Below are the code and all the weights of a small trained network. Each question names an input and a class and asks about switching units off, where a switched-off unit gives its printed mean instead of its output.

import numpy as np


def w(rows, s, z=0):
    codes = np.array(rows[::2]) - 128.0
    scale = np.full(codes.shape[1], s)
    scale[-1] = z or s
    return codes * scale


def f(y):
    return np.maximum(y, 0)


def log_softmax(a):
    a = a - a.max(-1, keepdims=True)
    return a - np.log(np.exp(a).sum(-1, keepdims=True))


def net(x, mask):
    res = np.array(x, float).reshape(1, 5) / 4 @ E
    y = f(res @ A[0][:, :-1].T + A[0][:, -1])
    res = res + np.where(mask, y, B[0][:, -1]) @ B[0][:, :-1]
    return log_softmax(res[-1] @ U[:, :-1].T + U[:, -1])


A, B = {}, {}
E = w([
[151,167,103,124,209,134,63,99,161,157,44,123],'x0',
[143,70,170,94,136,191,118,95,100,117,96,38],'x1',
[206,150,171,91,99,90,144,89,208,134,143,127],'x2',
[194,79,125,137,156,94,61,193,104,145,167,126],'x3',
[116,123,77,5,117,122,124,154,136,101,125,139],'x4',
],0.014)
A[0] = w([
[158,96,165,97,98,252,101,78,98,94,158,1,119],'n1',
[188,77,133,135,138,104,33,162,88,121,187,129,100],'n2',
[123,98,120,72,93,146,167,182,128,67,165,133,149],'n3',
[228,88,104,127,113,115,99,212,96,139,114,126,121],'n4',
[121,103,44,18,100,138,158,142,145,94,148,132,131],'n5',
[134,134,126,116,131,97,118,106,185,134,153,164,124],'n6',
[102,84,171,142,15,66,182,144,56,55,201,135,106],'n7',
[195,132,133,106,110,103,129,71,206,98,156,145,108],'n8',
[179,130,101,121,147,143,111,152,99,179,178,116,249],'n9',
[150,162,180,238,171,119,148,65,111,146,155,119,134],'n10',
[102,209,105,132,174,105,77,123,181,156,45,143,128],'n11',
[89,131,84,117,136,103,119,148,16,140,112,118,103],'n12',
[130,180,89,171,188,155,108,137,154,183,63,97,98],'n13',
[116,202,38,172,120,38,113,189,162,159,186,253,113],'n14',
[163,156,63,108,168,120,102,106,118,167,88,136,89],'n15',
[196,189,205,69,68,96,121,98,165,132,105,65,120],'n16',
[182,124,153,116,109,118,171,100,167,104,188,130,154],'n17',
[134,97,186,210,137,155,110,124,163,176,130,152,125],'n18',
[158,152,204,185,128,175,113,109,95,115,102,109,123],'n19',
[87,210,150,97,132,171,195,55,111,103,102,131,128],'n20',
[122,160,46,37,199,152,90,141,186,72,119,119,141],'n21',
[137,109,42,32,89,136,109,119,103,106,99,145,119],'n22',
[138,122,71,54,79,108,151,151,91,66,140,115,116],'n23',
[200,87,145,106,196,131,86,211,113,137,217,109,93],'n24',
[60,104,89,182,187,168,130,163,96,72,104,140,171],'n25',
[161,167,165,43,149,85,144,93,176,111,176,110,92],'n26',
[47,175,130,107,79,207,160,60,191,77,102,48,109],'n27',
[90,129,182,203,99,128,114,114,144,139,169,122,163],'n28',
[149,182,132,101,207,124,40,78,146,123,29,132,103],'n29',
[200,175,191,139,101,126,122,55,179,157,173,133,105],'n30',
[129,101,196,147,76,150,231,139,106,52,240,135,115],'n31',
[102,159,155,127,79,194,166,77,142,71,130,167,99],'n32',
[74,145,42,159,116,223,79,176,71,113,127,119,115],'n33',
[186,129,159,123,133,60,64,186,149,81,165,88,90],'n34',
[175,129,145,82,99,73,99,123,209,117,147,92,108],'n35',
[44,136,120,122,175,145,101,161,112,98,114,128,86],'n36',
[153,133,141,226,134,132,122,82,110,108,143,139,99],'n37',
[120,126,128,202,113,167,88,80,152,92,186,114,198],'n38',
[131,102,96,51,130,131,110,187,153,101,116,162,111],'n39',
[163,76,194,94,153,183,133,97,124,103,142,24,121],'n40',
[140,95,154,91,166,137,117,82,93,173,67,87,110],'n41',
[57,98,11,162,153,146,121,120,35,107,130,111,120],'n42',
[155,43,193,50,138,171,145,110,71,99,77,88,108],'n43',
[177,183,152,100,139,114,124,129,159,190,75,108,152],'n44',
[76,208,91,157,144,64,159,129,195,136,155,185,129],'n45',
[98,209,79,145,72,106,169,76,129,102,87,180,107],'n46',
[130,104,173,196,150,145,148,133,126,183,103,146,94],'n47',
[189,180,73,127,151,170,118,123,122,168,84,129,108],'n48',
],0.0097,0.014)
B[0] = w([
[153,158,54,92,110,80,139,216,173,156,48,199,223],'n1',
[159,191,197,177,187,181,129,134,126,105,78,201,186],'n2',
[181,109,93,179,54,152,127,83,201,95,154,109,199],'n3',
[169,214,199,130,189,200,115,118,129,72,81,202,181],'n4',
[97,46,122,132,150,50,46,67,95,86,178,143,205],'n5',
[112,114,133,82,113,143,140,158,79,155,147,113,168],'n6',
[213,75,105,214,80,156,155,130,174,139,118,117,229],'n7',
[88,74,171,83,139,137,179,138,105,192,136,98,188],'n8',
[97,158,139,48,124,240,41,96,217,84,129,133,219],'n9',
[79,74,82,63,162,37,79,18,35,65,151,144,210],'n10',
[208,89,95,184,65,182,169,117,170,115,158,124,214],'n11',
[88,93,183,125,148,124,145,114,133,199,157,101,169],'n12',
[192,117,129,187,115,149,162,135,170,120,152,91,189],'n13',
[127,172,47,89,104,54,129,242,137,178,2,172,253],'n14',
[215,123,107,196,112,111,230,121,127,100,154,114,165],'n15',
[48,91,182,44,132,139,192,159,113,181,202,84,205],'n16',
[116,117,143,97,103,184,137,120,117,178,151,34,192],'n17',
[117,81,112,90,164,62,89,87,73,82,157,141,183],'n18',
[120,62,92,105,135,73,79,116,82,88,128,123,181],'n19',
[142,171,210,133,226,197,57,113,129,76,76,201,197],'n20',
[151,54,113,137,110,55,42,46,97,69,159,123,201],'n21',
[110,78,107,123,144,54,89,73,8,68,184,118,186],'n22',
[132,68,78,160,139,69,88,43,61,85,153,118,186],'n23',
[136,149,194,174,208,186,144,133,134,88,59,184,187],'n24',
[98,118,165,54,126,182,122,123,155,190,181,69,204],'n25',
[79,77,169,108,135,146,182,114,64,177,152,107,180],'n26',
[115,205,179,148,221,208,100,159,125,73,72,191,207],'n27',
[131,96,100,119,126,85,59,96,121,63,174,106,191],'n28',
[189,109,124,221,55,158,172,103,150,127,145,109,215],'n29',
[90,67,176,79,141,124,169,116,112,185,148,103,196],'n30',
[214,66,123,202,99,158,173,137,197,111,129,88,226],'n31',
[137,173,183,179,175,163,126,131,142,101,65,141,173],'n32',
[57,100,195,74,124,155,188,137,115,230,192,82,189],'n33',
[110,152,191,127,189,145,145,145,124,111,97,154,167],'n34',
[75,107,176,115,118,128,130,137,120,184,174,121,184],'n35',
[113,56,179,119,177,131,157,144,112,172,126,118,156],'n36',
[112,83,120,156,160,53,56,121,30,140,146,118,172],'n37',
[161,80,95,72,110,119,73,97,148,99,142,85,196],'n38',
[123,113,125,141,163,67,73,59,66,116,103,136,174],'n39',
[160,169,42,78,103,111,158,196,109,165,91,160,206],'n40',
[145,139,57,132,91,114,134,181,139,156,70,172,177],'n41',
[74,93,179,61,125,173,222,133,133,199,180,83,198],'n42',
[133,198,31,109,116,58,142,195,107,156,49,138,198],'n43',
[130,112,131,155,76,178,111,105,195,150,129,93,194],'n44',
[110,145,88,61,77,108,138,181,160,139,51,178,216],'n45',
[121,176,142,131,203,193,91,146,121,117,54,235,191],'n46',
[125,51,132,129,153,100,113,100,26,87,127,150,165],'n47',
[176,114,127,199,67,128,139,117,120,138,149,96,168],'n48',
],0.0073,0.019)
U = w([
[127,60,116,138,152,55,92,59,65,64,147,132,112],'0',
[94,85,212,98,140,150,184,130,115,225,159,98,122],'1',
[140,149,44,115,121,88,143,207,129,158,80,171,113],'2',
[142,161,232,175,201,185,122,121,129,59,95,188,113],'3',
[187,71,115,250,84,146,169,107,162,108,147,98,107],'4',
[116,134,103,65,99,182,53,82,199,72,150,100,250],'5',
[103,171,149,165,125,124,114,113,131,91,147,105,121],'6',
[107,139,141,163,135,100,187,120,123,152,170,112,118],'7',
],0.013,0.021)

Each question gives the input, the list of numbers given to net, and the class t.
The units are the neurons (one row each of A and B). Each row of codes is followed by its name. A weight is (code - 128) times the scale printed after its matrix; where a second scale follows, it is the last column's (A, B and U).
mask holds one flag per neuron, in row order. A switched-off neuron (its flag False) gives its mean, the last column of its row in B, instead of its output. The means were averaged over made-up inputs and are rounded, as every weight is.
A unit's drop is (log p(t) with every unit on - log p(t) with that unit switched off) / (log p(t) with every unit on - log p(t) with every unit switched off).
The circuit of an input: a set's keep is (log p(t) with only the set's units on - log p(t) with every unit switched off) / (log p(t) with every unit on - log p(t) with every unit switched off). Starting from the 12 units with the biggest drops (on a tie, the unit counted first), units are removed one at a time, each time the one whose removal leaves the highest keep (on an exact tie, the one counted first), for as long as the keep stays at least 0.8.
circuit, biggest first: the units of the circuit, biggest drop first
most important unit: the unit with the biggest drop
k most important neurons: the k neurons with the biggest drops, biggest first
drop when u is switched off: that unit's drop, to one decimal
input [7,6,3,-7,-8], class 0: most important unit : n10
input [7,8,0,5,-7], class 2: 4 most important neurons : [n1; n40; n41; n43]
input [-3,-7,7,8,-2], class 3: 4 most important neurons : [n4; n24; n2; n34]
input [-5,-5,-7,-8,-4], class 3: 4 most important neurons : [n46; n20; n32; n27]
input [7,6,-4,5,-2], class 4: 2 most important neurons : [n29; n14]
input [1,0,-3,0,-2], class 5: circuit, biggest first : [n26; n15]
input [-2,6,-7,6,2], class 1: 2 most important neurons : [n33; n42]
input [6,-6,-4,8,-7], class 3: 3 most important neurons : [n2; n4; n24]
input [4,-4,-4,-5,5], class 0: 2 most important neurons : [n21; n22]
input [7,-5,6,1,-4], class 4: 2 most important neurons : [n11; n29]
input [0,7,6,-8,-2], class 3: 2 most important neurons : [n27; n20]
input [-7,4,-7,-3,6], class 1: 3 most important neurons : [n42; n33; n25]
input [7,6,-4,5,-5], class 4: 3 most important neurons : [n29; n14; n13]
input [-6,-1,6,7,-6], class 3: circuit, biggest first : [n2]
input [-5,-8,-7,-5,-7], class 2: 4 most important neurons : [n14; n45; n5; n21]
input [-4,5,-1,8,7], class 3: 4 most important neurons : [n24; n4; n2; n10]
input [-2,1,7,-8,1], class 3: 4 most important neurons : [n27; n20; n32; n46]
input [4,8,6,8,-6], class 2: 3 most important neurons : [n40; n1; n43]
input [8,6,2,5,-7], class 4: drop when n13 is switched off : 3.2
input [4,7,-6,6,0], class 2: drop when n40 is switched off : 0.4
input [-1,8,1,8,-7], class 2: circuit, biggest first : [n1]
input [-7,0,3,0,-7], class 0: drop when n47 is switched off : 0.1
input [-8,-6,-4,0,-1], class 4: drop when n7 is switched off : 0.8
